Below are the code and all the weights of a small trained network. Each question names an input and a class and asks about switching units off, where a switched-off unit gives its printed mean instead of its output.

import numpy as np


def w(rows, s, z=0):
    codes = np.array(rows[::2]) - 128.0
    scale = np.full(codes.shape[1], s)
    scale[-1] = z or s
    return codes * scale


def norm(h):
    return h / np.sqrt((h * h).mean(-1, keepdims=True) + 1e-5)


def f(y):
    return np.maximum(y, 0)


def log_softmax(a):
    a = a - a.max(-1, keepdims=True)
    return a - np.log(np.exp(a).sum(-1, keepdims=True))


def net(x, mask):
    res = np.array(x, float).reshape(1, 8) / 4 @ E
    u = 0
    for l in range(3):
        y = f(norm(res) @ A[l][:, :-1].T + A[l][:, -1])
        res = res + np.where(mask[u : u + 8], y, B[l][:, -1]) @ B[l][:, :-1]
        u += 8
    return log_softmax(norm(res)[-1] @ U[:, :-1].T + U[:, -1])


A, B = {}, {}
E = w([
[125,128,126],'x0',
[127,127,127],'x1',
[2,177,92],'x2',
[129,126,128],'x3',
[100,81,214],'x4',
[112,73,91],'x5',
[125,129,128],'x6',
[130,127,127],'x7',
],0.00091)
A[0] = w([
[181,209,95,92],'0.n1',
[85,152,134,9],'0.n2',
[85,87,215,177],'0.n3',
[181,95,118,253],'0.n4',
[47,142,226,9],'0.n5',
[69,112,93,85],'0.n6',
[253,127,186,218],'0.n7',
[27,157,117,183],'0.n8',
],0.0021,0.00075)
B[0] = w([
[209,198,189,177],'0.n1',
[155,186,227,139],'0.n2',
[93,80,211,205],'0.n3',
[143,233,149,207],'0.n4',
[9,44,88,176],'0.n5',
[148,126,64,165],'0.n6',
[160,207,90,248],'0.n7',
[38,138,61,227],'0.n8',
],0.0016,0.0015)
A[1] = w([
[41,196,155,185],'1.n1',
[181,174,53,147],'1.n2',
[93,99,95,108],'1.n3',
[67,78,138,9],'1.n4',
[238,42,189,143],'1.n5',
[155,38,232,32],'1.n6',
[167,83,254,2],'1.n7',
[117,127,92,163],'1.n8',
],0.002,0.00092)
B[1] = w([
[147,71,122,247],'1.n1',
[126,88,130,227],'1.n2',
[138,138,120,163],'1.n3',
[101,119,145,154],'1.n4',
[46,165,186,234],'1.n5',
[143,243,167,182],'1.n6',
[130,255,197,179],'1.n7',
[129,112,148,172],'1.n8',
],0.0028,0.0012)
A[2] = w([
[186,130,115,253],'2.n1',
[77,253,84,182],'2.n2',
[144,47,87,72],'2.n3',
[75,174,86,103],'2.n4',
[120,210,89,96],'2.n5',
[164,136,69,73],'2.n6',
[96,128,176,163],'2.n7',
[206,102,113,146],'2.n8',
],0.004,0.0021)
B[2] = w([
[55,131,77,215],'2.n1',
[211,83,163,253],'2.n2',
[171,185,147,139],'2.n3',
[194,63,160,176],'2.n4',
[186,67,179,173],'2.n5',
[2,162,186,151],'2.n6',
[108,184,134,186],'2.n7',
[87,188,37,168],'2.n8',
],0.0028)
U = w([
[249,241,50,163],'0',
[165,228,227,98],'1',
[253,22,192,146],'2',
[22,84,208,58],'3',
[71,213,4,248],'4',
[130,208,224,111],'5',
[171,1,28,154],'6',
[12,45,125,34],'7',
],0.008,0.0012)

Each question gives the input, the list of numbers given to net, and the class t.
The units are the neurons (one row each of A and B). Each row of codes is followed by its name. A weight is (code - 128) times the scale printed after its matrix; where a second scale follows, it is the last column's (A, B and U).
mask holds one flag per neuron, layer by layer. A switched-off neuron (its flag False) gives its mean, the last column of its row in B, instead of its output. The means were averaged over made-up inputs and are rounded, as every weight is.
A unit's drop is (log p(t) with every unit on - log p(t) with that unit switched off) / (log p(t) with every unit on - log p(t) with every unit switched off).
The circuit of an input: a set's keep is (log p(t) with only the set's units on - log p(t) with every unit switched off) / (log p(t) with every unit on - log p(t) with every unit switched off). Starting from the 12 units with the biggest drops (on a tie, the unit counted first), units are removed one at a time, each time the one whose removal leaves the highest keep (on an exact tie, the one counted first), for as long as the keep stays at least 0.8.
units of the circuit, in order: the units of the circuit, biggest drop first
unit that matters most: the unit with the biggest drop
k most important neurons: the k neurons with the biggest drops, biggest first
k most important neurons of layer l: the k neurons of layer l with the biggest drops, biggest first
drop of u: that unit's drop, to one decimal
input [7,-3,8,-8,0,-7,4,-3], class 2: 3 most important neurons of layer 2 : [2.n2 2.n4 2.n1]
input [-8,-8,-1,3,-1,-3,-7,-7], class 0: unit that matters most : 1.n5
input [7,5,5,1,0,0,7,-3], class 2: units of the circuit, in order : [2.n4 2.n2]
input [4,7,-8,-3,-1,0,-8,0], class 0: 2 most important neurons of layer 2 : [2.n6 2.n7]
input [-3,-2,-7,2,1,1,4,-4], class 5: units of the circuit, in order : [1.n5 2.n2]
input [-8,1,-6,8,-8,2,7,7], class 4: units of the circuit, in order : [2.n1 2.n6 2.n2]
input [6,-7,1,6,-4,2,1,6], class 6: 2 most important neurons : [1.n5 1.n7]
input [-1,4,-4,-5,-2,1,5,1], class 4: 3 most important neurons of layer 1 : [1.n7 1.n6 1.n2]
input [0,8,-3,-2,0,3,2,1], class 4: 2 most important neurons : [0.n7 1.n7]
input [4,-3,2,-3,-2,-2,-7,-3], class 2: drop of 1.n6 : 0.0
input [4,-3,-4,-1,0,1,-7,-5], class 4: 2 most important neurons of layer 0 : [0.n7 0.n3]
input [-6,-1,-7,-4,0,3,-4,4], class 4: drop of 2.n2 : 0.3
input [-1,-4,-4,7,2,4,-4,8], class 5: drop of 1.n5 : 0.2
input [6,-4,-7,-3,-1,-4,-1,-6], class 0: unit that matters most : 0.n7
